Here is a tiny trained network, its code and every weight. The questions are about switching its units off for an input and a class, where a switched-off unit gives its printed mean instead of its output.

import numpy as np


def w(rows, s, z=0):
    codes = np.array(rows[::2]) - 128.0
    scale = np.full(codes.shape[1], s)
    scale[-1] = z or s
    return codes * scale


def f(y):
    return y / 2 * (1 + np.tanh(0.7978845608 * (y + 0.044715 * y**3)))


def log_softmax(a):
    a = a - a.max(-1, keepdims=True)
    return a - np.log(np.exp(a).sum(-1, keepdims=True))


def net(x, mask):
    res = np.array(x, float).reshape(1, 4) / 4 @ E
    y = f(res @ A[0][:, :-1].T + A[0][:, -1])
    res = res + np.where(mask, y, B[0][:, -1]) @ B[0][:, :-1]
    return log_softmax(res[-1] @ U[:, :-1].T + U[:, -1])


A, B = {}, {}
E = w([
[134,131,107,115,118,138,151,133],'x0',
[235,86,171,2,214,72,100,140],'x1',
[12,13,84,99,178,219,100,126],'x2',
[119,244,13,119,203,234,16,199],'x3',
],0.0072)
A[0] = w([
[58,47,80,122,166,128,116,139,36],'N1',
[80,243,54,132,135,189,46,148,57],'N2',
[148,200,149,81,230,156,37,182,86],'N3',
[201,254,141,155,100,127,147,174,117],'N4',
[225,94,142,35,250,113,81,153,2],'N5',
[36,56,103,66,158,247,78,158,181],'N6',
[70,179,125,202,64,174,128,104,9],'N7',
],0.0081,0.0075)
B[0] = w([
[98,140,159,82,99,83,48,26,158],'N1',
[116,61,148,159,100,130,181,68,217],'N2',
[111,103,123,143,101,106,197,79,188],'N3',
[122,203,190,66,125,142,129,114,197],'N4',
[161,99,123,169,38,143,64,198,182],'N5',
[129,185,166,71,135,154,121,132,254],'N6',
[171,89,77,157,24,117,1,187,164],'N7',
],0.013,0.011)
U = w([
[138,103,107,164,82,145,70,172,137],'0',
[118,131,142,137,147,165,160,141,252],'1',
[119,57,150,148,109,113,205,62,85],'2',
[127,197,169,96,141,133,106,98,48],'3',
[141,160,109,167,254,189,183,180,186],'4',
[113,111,44,159,213,103,126,149,74],'5',
],0.013,0.016)

Each question gives the input, the list of numbers given to net, and the class t.
The units are the neurons (one row each of A and B). Each row of codes is followed by its name. A weight is (code - 128) times the scale printed after its matrix; where a second scale follows, it is the last column's (A, B and U).
mask holds one flag per neuron, in row order. A switched-off neuron (its flag False) gives its mean, the last column of its row in B, instead of its output. The means were averaged over made-up inputs and are rounded, as every weight is.
A unit's drop is (log p(t) with every unit on - log p(t) with that unit switched off) / (log p(t) with every unit on - log p(t) with every unit switched off).
The circuit of an input: a set's keep is (log p(t) with only the set's units on - log p(t) with every unit switched off) / (log p(t) with every unit on - log p(t) with every unit switched off). Starting from all 7 units, units are removed one at a time, each time the one whose removal leaves the highest keep (on an exact tie, the one counted first), for as long as the keep stays at least 0.8.
circuit, biggest first: the units of the circuit, biggest drop first
k most important neurons: the k neurons with the biggest drops, biggest first
drop of u: that unit's drop, to one decimal
input [-6,4,-6,-6], class 1: circuit, biggest first	N2; N1
input [-1,5,2,4], class 0: circuit, biggest first	N5
input [2,6,8,-5], class 3: circuit, biggest first	N6; N1
input [5,2,-6,6], class 2: circuit, biggest first	N3; N2
input [1,-1,7,7], class 2: 3 most important neurons	N2; N3; N4
input [0,6,7,-1], class 3: 4 most important neurons	N6; N1; N7; N2
input [-4,5,1,6], class 2: 2 most important neurons	N3; N2
input [4,2,6,-2], class 3: 3 most important neurons	N6; N1; N2
input [1,-1,-3,6], class 2: 2 most important neurons	N2; N3
input [-7,-5,7,-7], class 1: 2 most important neurons	N2; N3
input [-3,-4,-7,-2], class 3: 2 most important neurons	N4; N2
input [0,-3,-8,-5], class 3: 3 most important neurons	N4; N2; N3
input [-3,4,3,-4], class 0: 3 most important neurons	N2; N3; N4
input [0,1,7,1], class 3: circuit, biggest first	N6
input [-5,-1,6,0], class 3: circuit, biggest first	N6; N1
input [4,1,8,8], class 2: 3 most important neurons	N2; N3; N4
input [5,-6,2,-3], class 0: 2 most important neurons	N7; N2
input [3,-5,-5,6], class 2: 4 most important neurons	N2; N6; N5; N3
input [5,-5,3,6], class 2: 2 most important neurons	N2; N5
input [5,3,8,7], class 3: circuit, biggest first	N6
input [-2,-1,-1,1], class 4: drop of N1	0.2
input [7,-1,7,8], class 2: drop of N2	1.2
input [0,2,3,8], class 2: drop of N2	0.5
input [-4,0,8,-6], class 3: drop of N1	0.3
